Below are the code and all the weights of a small trained network. Each question names an input and a target symbol and asks about switching units off, where a switched-off unit gives its printed mean instead of its output.

import numpy as np


def w(rows, s, z=0):
    codes = np.array(rows[::2]) - 128.0
    scale = np.full(codes.shape[1], s)
    scale[-1] = z or s
    return codes * scale


def f(y):
    return np.maximum(y, 0)


def softmax(a):
    e = np.exp(a - a.max(-1, keepdims=True))
    return e / e.sum(-1, keepdims=True)


def log_softmax(a):
    a = a - a.max(-1, keepdims=True)
    return a - np.log(np.exp(a).sum(-1, keepdims=True))


def net(x, mask):
    ids = ['αγημξπω'.index(c) for c in x.split()]
    T = len(ids)
    res = E[ids] + P[:T]
    r = res
    for j in range(3):
        rows = slice(4 * j, 4 * j + 4)
        q, k, v = (r @ M[0][rows].T for M in (Q, K, V))
        z = softmax(np.where(np.tri(T) > 0, q @ k.T / 4**0.5, -1e9)) @ v
        o = O[0][rows]
        res = res + np.where(mask[j], z, o[:, -1]) @ o[:, :-1]
    y = f(res @ A[0][:, :-1].T + A[0][:, -1])
    res = res + np.where(mask[3:19], y, B[0][:, -1]) @ B[0][:, :-1]
    return log_softmax(res[-1] @ U[:, :-1].T + U[:, -1])


Q, K, V, O, A, B = {}, {}, {}, {}, {}, {}
E = w([
[19,152,164],'α',
[90,132,92],'γ',
[70,65,46],'η',
[193,144,2],'μ',
[216,68,158],'ξ',
[107,159,154],'π',
[68,172,154],'ω',
],0.0082)
P = w([
[192,220,88],'0',
[71,44,50],'1',
[189,248,98],'2',
[75,53,149],'3',
[187,252,87],'4',
[72,68,193],'5',
[191,255,88],'6',
[59,66,215],'7',
],0.0043)
Q[0] = w([
[164,113,222],'h0',
[233,149,141],'h0',
[41,107,139],'h0',
[250,163,111],'h0',
[91,118,145],'h1',
[176,138,100],'h1',
[110,105,94],'h1',
[93,91,80],'h1',
[140,119,81],'h2',
[118,182,132],'h2',
[132,156,72],'h2',
[136,60,148],'h2',
],0.02)
K[0] = w([
[182,59,210],'h0',
[241,65,123],'h0',
[45,166,154],'h0',
[254,74,96],'h0',
[93,135,139],'h1',
[180,118,107],'h1',
[100,148,80],'h1',
[84,159,61],'h1',
[160,90,100],'h2',
[141,129,181],'h2',
[181,80,135],'h2',
[93,148,70],'h2',
],0.019)
V[0] = w([
[3,191,111],'h0',
[100,210,44],'h0',
[213,57,173],'h0',
[20,161,151],'h0',
[52,128,124],'h1',
[153,50,180],'h1',
[185,72,241],'h1',
[20,238,181],'h1',
[77,219,88],'h2',
[78,119,141],'h2',
[140,140,120],'h2',
[65,141,128],'h2',
],0.0057)
O[0] = w([
[34,119,74,37],'h0',
[47,162,148,161],'h0',
[217,120,153,168],'h0',
[74,102,70,25],'h0',
[172,108,133,62],'h1',
[78,93,158,92],'h1',
[77,100,204,73],'h1',
[254,134,190,3],'h1',
[120,106,211,129],'h2',
[136,91,145,69],'h2',
[124,136,138,148],'h2',
[130,90,151,71],'h2',
],0.009,0.0015)
A[0] = w([
[129,104,206,145],'n0',
[173,94,71,2],'n1',
[210,139,76,69],'n2',
[156,106,151,117],'n3',
[145,109,106,82],'n4',
[190,115,68,38],'n5',
[199,133,69,118],'n6',
[197,185,185,124],'n7',
[129,115,135,154],'n8',
[137,122,158,106],'n9',
[197,193,57,181],'n10',
[135,251,148,165],'n11',
[93,51,160,140],'n12',
[51,90,146,152],'n13',
[151,145,99,153],'n14',
[90,145,157,144],'n15',
],0.015,0.0049)
B[0] = w([
[62,159,164,176],'n0',
[220,106,132,138],'n1',
[133,174,1,198],'n2',
[81,144,120,167],'n3',
[162,123,122,132],'n4',
[225,173,58,165],'n5',
[72,149,27,205],'n6',
[198,50,122,222],'n7',
[110,124,116,144],'n8',
[117,161,121,147],'n9',
[69,36,207,255],'n10',
[163,245,182,220],'n11',
[46,146,162,167],'n12',
[171,86,53,189],'n13',
[105,89,140,173],'n14',
[168,142,104,158],'n15',
],0.035,0.0082)
U = w([
[255,205,89,1],'α',
[38,121,246,75],'γ',
[43,44,192,116],'η',
[61,192,84,184],'μ',
[250,28,59,141],'ξ',
[243,51,226,226],'π',
[154,226,169,50],'ω',
],0.0057,0.0047)

Each question gives the input, a string of symbols that net reads in full, and the target symbol t.
The units are the heads (4 rows each of Q, K, V and O) and the neurons (one row each of A and B). Each row of codes is followed by its name. A weight is (code - 128) times the scale printed after its matrix; where a second scale follows, it is the last column's (O, A, B and U).
mask holds one flag per unit, heads first, then neurons. A switched-off unit (its flag False) gives its mean, the last column of its rows in O or B, instead of its output. The means were averaged over made-up inputs and are rounded, as every weight is.
A unit's drop is (log p(t) with every unit on - log p(t) with that unit switched off) / (log p(t) with every unit on - log p(t) with every unit switched off).
The circuit of an input: a set's keep is (log p(t) with only the set's units on - log p(t) with every unit switched off) / (log p(t) with every unit on - log p(t) with every unit switched off). Starting from the 12 units with the biggest drops (on a tie, the unit counted first), units are removed one at a time, each time the one whose removal leaves the highest keep (on an exact tie, the one counted first), for as long as the keep stays at least 0.8.
units of the circuit, in order: the units of the circuit, biggest drop first
unit that matters most: the unit with the biggest drop
top k neurons: the k neurons with the biggest drops, biggest first
heads that matter: for each layer, one digit per head in row order, 1 if its drop is at least 0.15 and else 0, layers parted by /
drop of u: that unit's drop, to one decimal
input μ η ξ α γ π, target ξ: heads that matter => 100
input μ μ γ ω, target ξ: units of the circuit, in order => h0, n13
input α γ ξ μ π ξ, target μ: heads that matter => 111
input γ ξ π π γ γ π, target π: unit that matters most => n7
input η ξ ξ ξ γ, target γ: heads that matter => 001
input ξ γ ξ π γ, target γ: heads that matter => 000
input ξ ξ η ξ ξ μ ξ π, target ξ: heads that matter => 101
input γ π μ π ξ ω ω, target ω: heads that matter => 100
input μ γ ξ π ξ ξ, target γ: heads that matter => 011
input ξ α π μ ξ η η ξ, target η: top 3 neurons => n11, n7, n0
input α ξ μ μ π π π η, target ξ: top 4 neurons => n13, n10, n11, n0
input π ξ ξ γ γ μ α, target α: units of the circuit, in order => h0, n10, n13, n11
input μ μ ω η μ μ μ μ, target γ: top 4 neurons => n10, n7, n13, n2
input μ μ γ ω η ξ η, target η: units of the circuit, in order => h1, n10
input ξ μ ξ ξ π, target π: heads that matter => 100
input α ξ α η ξ ξ γ ω, target ξ: top 2 neurons => n13, n10
input ω ξ η α ξ ξ, target η: top 2 neurons => n7, n11
input ξ μ ξ ξ α π μ γ, target ξ: top 3 neurons => n13, n11, n10
input ω ξ γ ξ, target μ: top 4 neurons => n0, n10, n3, n12
input ξ ξ α ξ ξ μ α, target α: top 4 neurons => n10, n11, n7, n13
input ξ ξ ξ μ ξ α γ ξ, target γ: heads that matter => 010
input ξ μ π γ, target ξ: heads that matter => 100
input α α ω, target ω: heads that matter => 111
input α μ μ η, target ξ: drop of n10 => 0.7
input μ ξ μ ω ξ μ, target η: drop of n14 => 0.2
